Here is a tiny trained network, its code and every weight. The questions are about switching its units off for an input and a class, where a switched-off unit gives its printed mean instead of its output.

import numpy as np


def w(rows, s, z=0):
    codes = np.array(rows[::2]) - 128.0
    scale = np.full(codes.shape[1], s)
    scale[-1] = z or s
    return codes * scale


def f(y):
    return y / 2 * (1 + np.tanh(0.7978845608 * (y + 0.044715 * y**3)))


def log_softmax(a):
    a = a - a.max(-1, keepdims=True)
    return a - np.log(np.exp(a).sum(-1, keepdims=True))


def net(x, mask):
    res = np.array(x, float).reshape(1, 5) / 4 @ E
    y = f(res @ A[0][:, :-1].T + A[0][:, -1])
    res = res + np.where(mask, y, B[0][:, -1]) @ B[0][:, :-1]
    return log_softmax(res[-1] @ U[:, :-1].T + U[:, -1])


A, B = {}, {}
E = w([
[121,131,140,124,149,121],'x0',
[126,129,131,127,134,127],'x1',
[91,207,54,87,135,115],'x2',
[176,94,47,137,196,201],'x3',
[2,79,125,131,110,178],'x4',
],0.017)
A[0] = w([
[176,128,146,125,110,78,192],'N0',
[13,142,72,34,116,171,3],'N1',
[138,128,130,108,105,116,96],'N2',
[136,188,67,106,154,80,126],'N3',
[134,165,79,128,150,131,85],'N4',
[73,51,158,140,117,152,141],'N5',
[145,117,204,193,104,147,194],'N6',
[144,162,38,131,147,136,115],'N7',
[139,172,113,122,137,140,104],'N8',
[196,89,164,130,128,112,177],'N9',
[51,131,205,121,127,93,204],'N10',
[133,169,115,99,84,62,163],'N11',
[134,77,121,134,153,135,83],'N12',
[111,110,164,183,65,124,159],'N13',
[104,217,136,65,86,76,196],'N14',
[70,64,118,194,147,172,89],'N15',
[91,161,66,54,111,153,133],'N16',
[95,85,121,208,174,146,75],'N17',
[128,163,134,137,116,66,129],'N18',
[214,133,87,114,136,159,145],'N19',
[175,44,122,145,166,167,127],'N20',
[147,103,97,183,201,249,164],'N21',
],0.015,0.0072)
B[0] = w([
[127,149,185,185,106,164,201],'N0',
[3,185,222,204,148,101,234],'N1',
[110,133,104,139,131,154,136],'N2',
[182,92,108,64,143,123,218],'N3',
[149,114,129,85,129,98,175],'N4',
[184,81,66,111,59,91,216],'N5',
[88,112,109,159,107,61,212],'N6',
[135,112,108,91,165,87,209],'N7',
[145,113,81,95,141,121,158],'N8',
[47,204,221,174,164,120,199],'N9',
[130,101,106,159,92,120,243],'N10',
[189,142,134,145,69,188,209],'N11',
[127,149,126,89,109,161,152],'N12',
[99,96,108,141,75,95,199],'N13',
[199,117,120,142,52,196,250],'N14',
[156,139,70,33,95,194,207],'N15',
[151,125,182,154,169,132,212],'N16',
[142,131,110,89,124,172,172],'N17',
[139,122,132,149,114,177,185],'N18',
[118,144,152,95,172,77,210],'N19',
[90,166,166,86,136,166,201],'N20',
[124,160,116,61,148,170,247],'N21',
],0.013,0.02)
U = w([
[83,159,188,230,96,77,254],'0',
[169,150,95,82,89,178,141],'1',
[36,213,169,96,195,95,115],'2',
[183,105,95,63,203,12,60],'3',
[104,18,65,125,77,28,34],'4',
],0.011,0.0039)

Each question gives the input, the list of numbers given to net, and the class t.
The units are the neurons (one row each of A and B). Each row of codes is followed by its name. A weight is (code - 128) times the scale printed after its matrix; where a second scale follows, it is the last column's (A, B and U).
mask holds one flag per neuron, in row order. A switched-off neuron (its flag False) gives its mean, the last column of its row in B, instead of its output. The means were averaged over made-up inputs and are rounded, as every weight is.
A unit's drop is (log p(t) with every unit on - log p(t) with that unit switched off) / (log p(t) with every unit on - log p(t) with every unit switched off).
The circuit of an input: a set's keep is (log p(t) with only the set's units on - log p(t) with every unit switched off) / (log p(t) with every unit on - log p(t) with every unit switched off). Starting from the 12 units with the biggest drops (on a tie, the unit counted first), units are removed one at a time, each time the one whose removal leaves the highest keep (on an exact tie, the one counted first), for as long as the keep stays at least 0.8.
circuit, biggest first: the units of the circuit, biggest drop first
k most important neurons: the k neurons with the biggest drops, biggest first
drop when u is switched off: that unit's drop, to one decimal
input [2,-2,8,-3,1], class 0: circuit, biggest first : N21
input [-2,-4,3,0,5], class 0: 2 most important neurons : N1; N21
input [-5,-6,7,-5,1], class 0: 2 most important neurons : N1; N15
input [6,3,-5,-3,1], class 4: 2 most important neurons : N1; N5
input [8,-3,4,-6,1], class 0: 2 most important neurons : N15; N1
input [-4,1,7,1,-5], class 3: 3 most important neurons : N7; N19; N3
input [5,8,0,-1,2], class 4: 2 most important neurons : N9; N1
input [7,-4,-1,0,6], class 4: 2 most important neurons : N5; N14
input [-5,3,7,4,4], class 2: drop when N1 is switched off : 0.9
input [-5,6,7,3,3], class 2: drop when N1 is switched off : 1.2
input [-4,6,-3,8,0], class 2: drop when N19 is switched off : 0.2
